Here is a tiny trained network, its code and every weight. The questions are about switching its units off for an input and a target symbol, where a switched-off unit gives its printed mean instead of its output.

import numpy as np


def w(rows, s, z=0):
    codes = np.array(rows[::2]) - 128.0
    scale = np.full(codes.shape[1], s)
    scale[-1] = z or s
    return codes * scale


def f(y):
    return y / 2 * (1 + np.tanh(0.7978845608 * (y + 0.044715 * y**3)))


def softmax(a):
    e = np.exp(a - a.max(-1, keepdims=True))
    return e / e.sum(-1, keepdims=True)


def log_softmax(a):
    a = a - a.max(-1, keepdims=True)
    return a - np.log(np.exp(a).sum(-1, keepdims=True))


def net(x, mask):
    ids = ['ΓΨαεθμξπω'.index(c) for c in x.split()]
    T = len(ids)
    res = E[ids] + P[:T]
    r = res
    for j in range(3):
        rows = slice(2 * j, 2 * j + 2)
        q, k, v = (r @ M[0][rows].T for M in (Q, K, V))
        z = softmax(np.where(np.tri(T) > 0, q @ k.T / 2**0.5, -1e9)) @ v
        o = O[0][rows]
        res = res + np.where(mask[j], z, o[:, -1]) @ o[:, :-1]
    y = f(res @ A[0][:, :-1].T + A[0][:, -1])
    res = res + np.where(mask[3:11], y, B[0][:, -1]) @ B[0][:, :-1]
    return log_softmax(res[-1] @ U[:, :-1].T + U[:, -1])


Q, K, V, O, A, B = {}, {}, {}, {}, {}, {}
E = w([
[95,163,98,150,245,127],'Γ',
[163,82,82,90,152,162],'Ψ',
[116,176,114,138,165,173],'α',
[100,87,115,125,104,209],'ε',
[170,115,106,121,57,190],'θ',
[194,244,113,169,136,140],'μ',
[82,69,139,139,210,154],'ξ',
[157,96,203,255,74,16],'π',
[87,134,169,180,200,144],'ω',
],0.0096)
P = w([
[112,166,120,133,120,163],'0',
[110,182,147,39,101,154],'1',
[161,185,202,107,162,195],'2',
[49,141,28,205,65,164],'3',
[254,156,13,62,175,102],'4',
[128,172,175,136,113,224],'5',
],0.0065)
Q[0] = w([
[178,104,47,64,165,48],'h0',
[44,91,3,219,98,70],'h0',
[98,109,137,107,134,127],'h1',
[156,174,122,139,75,147],'h1',
[45,143,137,246,86,187],'h2',
[158,81,25,166,113,52],'h2',
],0.037)
K[0] = w([
[196,124,223,118,152,172],'h0',
[113,145,184,17,104,60],'h0',
[125,100,122,118,145,158],'h1',
[153,185,138,152,89,104],'h1',
[81,124,140,80,71,3],'h2',
[136,175,189,20,145,152],'h2',
],0.042)
V[0] = w([
[18,34,250,124,70,213],'h0',
[135,220,192,187,115,171],'h0',
[125,220,75,104,126,190],'h1',
[156,150,156,170,72,62],'h1',
[211,211,115,138,13,129],'h2',
[172,56,119,78,98,209],'h2',
],0.019)
O[0] = w([
[30,215,201,57,79,70,147],'h0',
[14,76,154,177,146,144,226],'h0',
[120,164,185,227,180,160,248],'h1',
[123,111,116,79,210,58,113],'h1',
[91,51,207,54,240,136,196],'h2',
[245,144,175,105,148,192,154],'h2',
],0.012,0.011)
A[0] = w([
[106,80,146,125,128,90,30],'n0',
[123,46,116,61,58,112,124],'n1',
[152,86,98,125,164,142,80],'n2',
[107,148,151,177,129,125,83],'n3',
[131,152,113,166,92,104,105],'n4',
[178,166,144,126,102,127,130],'n5',
[191,17,232,174,41,6,76],'n6',
[84,183,54,58,184,161,3],'n7',
],0.017,0.0054)
B[0] = w([
[186,194,107,106,138,84,179],'n0',
[191,176,199,151,25,209,160],'n1',
[116,185,113,109,121,70,183],'n2',
[122,82,95,90,57,131,252],'n3',
[194,93,144,40,195,127,187],'n4',
[124,207,103,184,141,94,168],'n5',
[101,3,155,212,196,104,136],'n6',
[119,46,57,163,180,125,154],'n7',
],0.015,0.02)
U = w([
[138,161,64,204,198,240,152],'Γ',
[172,65,10,129,229,251,79],'Ψ',
[38,70,61,230,138,227,255],'α',
[144,88,150,155,136,122,71],'ε',
[48,189,190,136,69,126,77],'θ',
[65,107,76,139,217,114,193],'μ',
[68,74,149,19,88,102,32],'ξ',
[184,167,105,66,135,181,16],'π',
[108,124,168,86,251,254,208],'ω',
],0.0033,0.0035)

Each question gives the input, a string of symbols that net reads in full, and the target symbol t.
The units are the heads (2 rows each of Q, K, V and O) and the neurons (one row each of A and B). Each row of codes is followed by its name. A weight is (code - 128) times the scale printed after its matrix; where a second scale follows, it is the last column's (O, A, B and U).
mask holds one flag per unit, heads first, then neurons. A switched-off unit (its flag False) gives its mean, the last column of its rows in O or B, instead of its output. The means were averaged over made-up inputs and are rounded, as every weight is.
A unit's drop is (log p(t) with every unit on - log p(t) with that unit switched off) / (log p(t) with every unit on - log p(t) with every unit switched off).
The circuit of an input: a set's keep is (log p(t) with only the set's units on - log p(t) with every unit switched off) / (log p(t) with every unit on - log p(t) with every unit switched off). Starting from all 11 units, units are removed one at a time, each time the one whose removal leaves the highest keep (on an exact tie, the one counted first), for as long as the keep stays at least 0.8.
circuit, biggest first: the units of the circuit, biggest drop first
most important unit: the unit with the biggest drop
k most important neurons: the k neurons with the biggest drops, biggest first
which heads matter: for each layer, one digit per head in row order, 1 if its drop is at least 0.15 and else 0, layers parted by /
input ε ω ξ α α, target π: most important unit => h2
input α α Ψ θ θ, target Γ: circuit, biggest first => [h2, n5, h0, n3]
input θ ε ε Γ ε, target θ: which heads matter => 101
input ω θ ε ξ ω ε, target π: circuit, biggest first => [h2, n4, h0]
input ω θ π ω α, target Ψ: 4 most important neurons => [n7, n1, n0, n5]
input μ α Γ, target μ: which heads matter => 101
input ε θ θ π ω θ, target π: which heads matter => 010
input ω ξ α ξ μ, target α: which heads matter => 100
input ω Γ θ θ, target Ψ: circuit, biggest first => [h2, n4, h0]
input ω Γ α ε, target Ψ: which heads matter => 101
input ξ ξ Γ α, target π: circuit, biggest first => [n4, h2, h0]
input π θ μ μ, target μ: circuit, biggest first => [h1, h2, n7]
input ω θ α ω Ψ, target α: circuit, biggest first => [n4, h2, h0]
input θ ω μ ω ω, target μ: circuit, biggest first => [n2, h2, h0]
input θ θ ω θ θ, target ξ: most important unit => h0
input α θ π, target ε: 3 most important neurons => [n1, n6, n0]
input α α ω θ α Ψ, target ω: which heads matter => 001
input θ ε θ α ω θ, target α: circuit, biggest first => [n4, h2, n0]
input ξ θ ε π θ ω, target ξ: 3 most important neurons => [n3, n5, n0]
input θ α μ, target ω: circuit, biggest first => [h2]
input ω α α, target ξ: circuit, biggest first => [h2, n3, n4, h0]
input μ ω θ μ, target ξ: 2 most important neurons => [n3, n4]
input ε θ θ, target θ: circuit, biggest first => [h0, n4]
